Below are the code and all the weights of a small trained network. Each question names an input and a target symbol and asks about switching units off, where a switched-off unit gives its printed mean instead of its output.

import numpy as np


def w(rows, s, z=0):
    codes = np.array(rows[::2]) - 128.0
    scale = np.full(codes.shape[1], s)
    scale[-1] = z or s
    return codes * scale


def f(y):
    return y / 2 * (1 + np.tanh(0.7978845608 * (y + 0.044715 * y**3)))


def softmax(a):
    e = np.exp(a - a.max(-1, keepdims=True))
    return e / e.sum(-1, keepdims=True)


def log_softmax(a):
    a = a - a.max(-1, keepdims=True)
    return a - np.log(np.exp(a).sum(-1, keepdims=True))


def net(x, mask):
    ids = ['αβγδεζθλμξπστφψω'.index(c) for c in x.split()]
    T = len(ids)
    res = E[ids] + P[:T]
    u = 0
    for l in range(2):
        r = res
        for j in range(2):
            rows = slice(2 * j, 2 * j + 2)
            q, k, v = (r @ M[l][rows].T for M in (Q, K, V))
            z = softmax(np.where(np.tri(T) > 0, q @ k.T / 2**0.5, -1e9)) @ v
            o = O[l][rows]
            res = res + np.where(mask[u + j], z, o[:, -1]) @ o[:, :-1]
        u += 2
        y = f(res @ A[l][:, :-1].T + A[l][:, -1])
        res = res + np.where(mask[u : u + 12], y, B[l][:, -1]) @ B[l][:, :-1]
        u += 12
    return log_softmax(res[-1] @ U[:, :-1].T + U[:, -1])


Q, K, V, O, A, B = {}, {}, {}, {}, {}, {}
E = w([
[147,133,105,51,157,153,158,183,98],'α',
[107,137,115,212,95,158,158,178,121],'β',
[114,84,79,179,148,121,140,117,124],'γ',
[169,152,106,62,160,211,135,157,183],'δ',
[204,46,60,116,154,91,75,168,142],'ε',
[121,79,106,173,85,143,186,55,143],'ζ',
[26,32,51,177,133,178,25,158,172],'θ',
[127,117,161,53,107,158,200,3,189],'λ',
[104,171,216,41,137,169,200,135,112],'μ',
[110,181,191,223,118,171,115,100,163],'ξ',
[189,128,108,198,132,137,108,132,84],'π',
[187,174,117,116,198,118,50,233,116],'σ',
[170,97,160,125,55,216,140,213,147],'τ',
[148,133,155,117,144,64,104,86,176],'φ',
[151,157,95,90,106,167,225,227,159],'ψ',
[113,176,119,103,105,116,213,112,206],'ω',
],0.017)
P = w([
[68,253,79,76,63,149,92,162,138],'0',
[157,192,128,129,189,194,158,112,143],'1',
[108,155,142,106,171,86,166,82,12],'2',
[156,70,161,149,206,95,209,209,202],'3',
[179,132,117,130,142,184,173,135,107],'4',
[121,132,130,85,152,84,165,86,14],'5',
[148,17,152,112,213,137,225,212,182],'6',
[174,105,110,134,126,177,174,146,98],'7',
],0.011)
Q[0] = w([
[132,152,140,61,253,197,92,182,244],'0.h1',
[154,55,92,97,111,236,229,41,118],'0.h1',
[162,130,181,191,172,63,208,117,78],'0.h2',
[150,177,123,156,103,98,88,233,50],'0.h2',
],0.0055)
K[0] = w([
[205,144,200,34,119,79,63,139,133],'0.h1',
[153,48,130,115,112,250,207,36,97],'0.h1',
[254,63,176,123,61,107,187,149,155],'0.h2',
[171,138,149,158,120,82,101,223,108],'0.h2',
],0.0077)
V[0] = w([
[118,144,96,120,140,172,46,129,83],'0.h1',
[141,149,23,155,69,148,110,57,2],'0.h1',
[70,238,55,57,152,136,61,63,93],'0.h2',
[214,193,153,111,69,61,229,157,159],'0.h2',
],0.0039)
O[0] = w([
[57,145,100,174,71,119,89,131,187,114],'0.h1',
[89,170,67,98,173,86,86,102,192,49],'0.h1',
[130,82,66,109,14,77,121,124,157,240],'0.h2',
[39,253,67,205,76,105,63,108,253,5],'0.h2',
],0.0043,0.0015)
A[0] = w([
[205,110,198,138,157,46,245,140,161,111],'0.n1',
[119,75,125,87,237,54,86,69,116,141],'0.n2',
[120,185,67,77,11,73,145,78,111,73],'0.n3',
[184,142,150,112,91,68,25,13,90,100],'0.n4',
[139,194,84,130,126,113,156,201,128,46],'0.n5',
[88,67,138,180,63,120,92,241,72,185],'0.n6',
[150,173,99,89,100,111,179,98,126,128],'0.n7',
[129,189,225,108,131,116,122,2,74,114],'0.n8',
[102,152,126,149,120,76,154,44,18,73],'0.n9',
[102,149,103,100,143,82,137,163,15,96],'0.n10',
[45,169,75,64,42,141,129,77,80,3],'0.n11',
[170,192,105,137,171,118,154,111,187,177],'0.n12',
],0.0088,0.0062)
B[0] = w([
[34,144,81,119,90,159,81,155,184,233],'0.n1',
[130,126,172,97,18,116,150,173,144,200],'0.n2',
[116,165,91,152,161,142,92,211,177,163],'0.n3',
[131,180,148,101,2,82,147,149,133,139],'0.n4',
[133,43,117,126,90,117,63,114,83,147],'0.n5',
[129,150,159,116,87,135,180,171,159,254],'0.n6',
[78,117,126,41,125,179,147,64,120,172],'0.n7',
[68,74,129,144,76,195,31,157,101,180],'0.n8',
[194,84,111,141,134,134,78,42,180,144],'0.n9',
[129,126,121,123,167,118,122,24,142,150],'0.n10',
[200,69,152,199,51,114,175,180,172,155],'0.n11',
[153,35,149,109,85,148,164,150,63,202],'0.n12',
],0.0092,0.0076)
Q[1] = w([
[176,157,211,126,135,98,171,34,176],'1.h1',
[178,113,39,124,179,112,21,136,64],'1.h1',
[207,91,87,2,113,143,116,160,111],'1.h2',
[181,126,55,152,161,93,250,162,70],'1.h2',
],0.0079)
K[1] = w([
[97,142,66,167,57,141,111,88,150],'1.h1',
[202,153,183,78,139,61,153,102,86],'1.h1',
[205,81,189,14,126,103,159,140,122],'1.h2',
[160,99,110,246,200,50,255,86,69],'1.h2',
],0.0085)
V[1] = w([
[152,109,50,154,71,117,153,101,99],'1.h1',
[148,60,255,87,170,129,228,157,85],'1.h1',
[206,93,176,121,155,123,166,125,101],'1.h2',
[112,93,188,27,156,113,84,187,200],'1.h2',
],0.0055)
O[1] = w([
[114,105,102,84,157,116,134,200,119,148],'1.h1',
[83,153,126,114,180,116,39,123,130,127],'1.h1',
[201,126,121,137,149,107,109,100,92,61],'1.h2',
[161,113,10,254,99,134,191,178,67,253],'1.h2',
],0.0058,0.0061)
A[1] = w([
[143,141,181,122,121,167,140,77,17,152],'1.n1',
[91,123,123,212,131,151,51,123,182,147],'1.n2',
[141,236,165,82,228,105,165,59,82,139],'1.n3',
[127,158,40,87,68,81,65,81,108,36],'1.n4',
[53,54,68,140,212,158,97,77,168,126],'1.n5',
[61,86,81,140,128,116,129,175,255,115],'1.n6',
[132,125,53,161,156,220,136,191,200,135],'1.n7',
[125,124,92,51,174,105,234,38,142,103],'1.n8',
[61,123,116,138,35,179,164,100,145,156],'1.n9',
[150,108,201,163,224,50,239,103,150,196],'1.n10',
[194,60,120,115,137,121,133,201,153,78],'1.n11',
[75,148,121,57,176,54,123,33,144,2],'1.n12',
],0.0091,0.0075)
B[1] = w([
[122,144,255,185,160,211,140,109,50,141],'1.n1',
[188,155,39,56,140,108,168,119,122,154],'1.n2',
[179,1,57,98,45,198,75,138,127,132],'1.n3',
[87,182,216,115,176,135,169,75,112,134],'1.n4',
[166,162,153,185,41,180,108,126,209,154],'1.n5',
[173,174,157,123,134,179,96,150,114,240],'1.n6',
[121,171,155,94,69,97,118,46,93,242],'1.n7',
[145,177,165,195,237,113,176,142,230,138],'1.n8',
[115,88,111,153,212,80,125,143,106,255],'1.n9',
[64,159,214,23,111,170,19,175,181,132],'1.n10',
[81,133,132,162,166,152,111,35,216,181],'1.n11',
[126,253,130,85,101,99,101,2,101,128],'1.n12',
],0.0091,0.021)
U = w([
[201,99,94,77,132,178,166,168,125,100],'α',
[152,128,188,109,88,125,173,163,108,92],'β',
[123,113,171,72,128,142,95,175,194,120],'γ',
[167,131,140,59,146,135,156,71,114,61],'δ',
[180,72,70,130,114,109,127,78,155,136],'ε',
[116,127,179,182,131,95,122,110,172,87],'ζ',
[169,196,67,89,73,160,111,153,117,232],'θ',
[100,80,143,150,101,159,119,93,137,1],'λ',
[78,147,179,117,131,89,102,99,89,58],'μ',
[154,150,141,164,112,111,155,91,73,68],'ξ',
[213,88,175,85,79,121,92,137,91,68],'π',
[175,133,95,174,181,121,57,124,100,136],'σ',
[181,98,175,97,41,91,207,97,132,100],'τ',
[149,67,112,167,93,111,136,209,125,231],'φ',
[118,101,87,2,140,132,133,101,100,132],'ψ',
[106,151,84,100,179,128,176,119,138,158],'ω',
],0.0098,0.0056)

Each question gives the input, a string of symbols that net reads in full, and the target symbol t.
The units are the heads (2 rows each of Q, K, V and O) and the neurons (one row each of A and B). Each row of codes is followed by its name. A weight is (code - 128) times the scale printed after its matrix; where a second scale follows, it is the last column's (O, A, B and U).
mask holds one flag per unit, layer by layer, with each layer's heads first. A switched-off unit (its flag False) gives its mean, the last column of its rows in O or B, instead of its output. The means were averaged over made-up inputs and are rounded, as every weight is.
A unit's drop is (log p(t) with every unit on - log p(t) with that unit switched off) / (log p(t) with every unit on - log p(t) with every unit switched off).
The circuit of an input: a set's keep is (log p(t) with only the set's units on - log p(t) with every unit switched off) / (log p(t) with every unit on - log p(t) with every unit switched off). Starting from the 12 units with the biggest drops (on a tie, the unit counted first), units are removed one at a time, each time the one whose removal leaves the highest keep (on an exact tie, the one counted first), for as long as the keep stays at least 0.8.
units of the circuit, in order: the units of the circuit, biggest drop first
most important unit: the unit with the biggest drop
k most important neurons: the k neurons with the biggest drops, biggest first
top k neurons in layer l: the k neurons of layer l with the biggest drops, biggest first
heads that matter: for each layer, one digit per head in row order, 1 if its drop is at least 0.15 and else 0, layers parted by /
input θ ω θ θ σ θ θ ε, target ε: top 3 neurons in layer 1	[1.n11; 1.n6; 1.n1]
input δ β λ ψ, target θ: top 2 neurons in layer 0	[0.n1; 0.n2]
input σ λ ε δ, target θ: units of the circuit, in order	[0.n1; 1.n7]
input ε δ φ σ λ ε θ, target θ: units of the circuit, in order	[1.n6; 1.n2]
input γ θ β ε λ θ μ, target θ: units of the circuit, in order	[0.n1; 1.n6; 1.h2]
input φ τ γ γ α φ λ ω, target ω: most important unit	0.n8
input τ μ θ α, target θ: units of the circuit, in order	[0.n1; 1.n6; 1.n7]
input λ α ω ψ, target θ: top 3 neurons in layer 0	[0.n1; 0.n2; 0.n6]
input λ ε θ ξ, target θ: heads that matter	00 / 00
input λ ζ μ θ π, target π: heads that matter	00 / 01
input α θ α, target δ: units of the circuit, in order	[0.n10; 1.n8; 1.h2; 1.n9]
input λ λ ζ, target ε: heads that matter	00 / 00
input θ θ σ θ λ λ, target ψ: 3 most important neurons	[0.n8; 0.n4; 1.n9]
input ε σ ψ φ, target θ: 3 most important neurons	[0.n1; 1.n6; 1.n2]
input ω ω σ ε, target θ: units of the circuit, in order	[1.n6; 1.n9]
input θ φ α, target δ: 3 most important neurons	[0.n10; 1.n12; 0.n1]
input θ σ θ λ λ φ, target μ: units of the circuit, in order	[1.n4; 0.n4; 0.n8]
input θ θ γ σ, target θ: units of the circuit, in order	[1.n9]
input τ α ψ, target ω: 3 most important neurons	[1.n8; 0.n8; 0.n7]
input θ φ λ λ λ θ τ, target θ: units of the circuit, in order	[0.n1; 1.n6; 1.n7]
input θ τ δ θ ω θ λ, target θ: heads that matter	11 / 01
input σ λ θ θ ξ, target ξ: units of the circuit, in order	[1.n1; 0.n1; 0.n3; 0.n2]
input θ θ θ ε σ, target σ: heads that matter	00 / 11
input θ θ σ φ τ ε γ, target θ: heads that matter	01 / 00
input θ τ θ τ ε ε θ ξ, target ξ: heads that matter	01 / 00
